Below is a small trained network, with its code and all its weights. Each question gives an input and a class and asks what happens when units are switched off, that is, made to give their printed mean instead of their output.

import numpy as np


def w(rows, s, z=0):
    codes = np.array(rows[::2]) - 128.0
    scale = np.full(codes.shape[1], s)
    scale[-1] = z or s
    return codes * scale


def f(y):
    return np.maximum(y, 0)


def log_softmax(a):
    a = a - a.max(-1, keepdims=True)
    return a - np.log(np.exp(a).sum(-1, keepdims=True))


def net(x, mask):
    res = np.array(x, float).reshape(1, 6) / 4 @ E
    y = f(res @ A[0][:, :-1].T + A[0][:, -1])
    res = res + np.where(mask, y, B[0][:, -1]) @ B[0][:, :-1]
    return log_softmax(res[-1] @ U[:, :-1].T + U[:, -1])


A, B = {}, {}
E = w([
[127,128,132,128],'x0',
[38,92,238,161],'x1',
[206,105,189,2],'x2',
[123,129,127,126],'x3',
[227,85,146,232],'x4',
[128,126,129,129],'x5',
],0.0087)
A[0] = w([
[103,118,216,150,123],'n1',
[71,91,143,160,139],'n2',
[245,130,218,158,56],'n3',
[102,170,105,236,26],'n4',
[181,208,32,108,69],'n5',
[195,166,87,99,56],'n6',
[223,93,146,43,51],'n7',
[136,164,49,130,68],'n8',
[77,230,114,38,129],'n9',
[95,159,144,84,187],'n10',
[173,95,141,38,1],'n11',
[187,58,176,105,51],'n12',
[89,122,108,77,221],'n13',
[131,153,55,146,123],'n14',
[186,65,84,157,113],'n15',
[81,221,53,205,55],'n16',
[153,73,152,186,34],'n17',
],0.012,0.0055)
B[0] = w([
[173,255,162,102,212],'n1',
[171,210,155,78,206],'n2',
[81,117,64,164,219],'n3',
[45,87,135,104,230],'n4',
[136,174,143,156,237],'n5',
[137,237,156,147,196],'n6',
[53,130,177,115,238],'n7',
[138,162,137,114,190],'n8',
[125,103,101,177,255],'n9',
[121,142,112,210,213],'n10',
[54,85,136,93,198],'n11',
[84,143,128,132,188],'n12',
[132,119,135,192,224],'n13',
[133,163,181,72,202],'n14',
[107,121,153,145,212],'n15',
[79,98,169,104,249],'n16',
[88,151,110,156,179],'n17',
],0.0099,0.0083)
U = w([
[140,206,179,99,69],'0',
[28,85,134,34,67],'1',
[90,98,80,254,85],'2',
[121,116,128,128,254],'3',
[128,114,153,137,227],'4',
[119,113,135,126,241],'5',
[167,91,69,77,84],'6',
[225,56,64,165,52],'7',
],0.011,0.01)

Each question gives the input, the list of numbers given to net, and the class t.
The units are the neurons (one row each of A and B). Each row of codes is followed by its name. A weight is (code - 128) times the scale printed after its matrix; where a second scale follows, it is the last column's (A, B and U).
mask holds one flag per neuron, in row order. A switched-off neuron (its flag False) gives its mean, the last column of its row in B, instead of its output. The means were averaged over made-up inputs and are rounded, as every weight is.
A unit's drop is (log p(t) with every unit on - log p(t) with that unit switched off) / (log p(t) with every unit on - log p(t) with every unit switched off).
The circuit of an input: a set's keep is (log p(t) with only the set's units on - log p(t) with every unit switched off) / (log p(t) with every unit on - log p(t) with every unit switched off). Starting from the 12 units with the biggest drops (on a tie, the unit counted first), units are removed one at a time, each time the one whose removal leaves the highest keep (on an exact tie, the one counted first), for as long as the keep stays at least 0.8.
units of the circuit, in order: the units of the circuit, biggest drop first
most important unit: the unit with the biggest drop
k most important neurons: the k neurons with the biggest drops, biggest first
drop when u is switched off: that unit's drop, to one decimal
input [6,7,5,4,0,-5], class 0: most important unit : n1
input [2,5,-8,3,6,-8], class 1: 2 most important neurons : [n4; n16]
input [-3,-7,-3,0,-2,-1], class 0: units of the circuit, in order : [n14; n5]
input [-5,-2,-7,2,-2,2], class 1: units of the circuit, in order : [n16; n4]
input [3,-3,8,-5,5,-2], class 1: 2 most important neurons : [n7; n11]
input [7,5,6,6,-7,4], class 2: 2 most important neurons : [n10; n9]
input [-7,-6,-7,0,3,5], class 1: units of the circuit, in order : [n4; n16]
input [-5,-3,-5,-8,6,5], class 5: 3 most important neurons : [n14; n9; n10]
input [8,-3,2,-2,-8,8], class 2: units of the circuit, in order : [n9; n10]
input [3,-6,1,6,6,-4], class 0: 2 most important neurons : [n6; n9]
input [-1,5,-4,8,6,6], class 5: units of the circuit, in order : [n2; n10]
input [2,-7,-7,1,-2,2], class 0: 3 most important neurons : [n5; n14; n8]
input [6,-6,-7,-6,5,4], class 1: 3 most important neurons : [n4; n16; n14]
input [-1,-6,-5,5,-7,3], class 2: units of the circuit, in order : [n9]
input [-5,-6,1,-1,0,5], class 0: units of the circuit, in order : [n6; n5]
input [-6,-8,2,-2,-1,-5], class 0: 2 most important neurons : [n6; n5]
input [2,5,-3,5,-5,1], class 0: 2 most important neurons : [n2; n1]
input [-4,-5,-6,-5,6,-2], class 1: units of the circuit, in order : [n4; n16; n14]
input [0,4,-8,4,0,-4], class 1: 2 most important neurons : [n4; n16]
input [-7,3,6,8,-5,4], class 5: 2 most important neurons : [n10; n4]
input [-6,-4,7,0,0,-4], class 1: most important unit : n11
input [1,8,-4,8,4,3], class 0: drop when n1 is switched off : 0.4
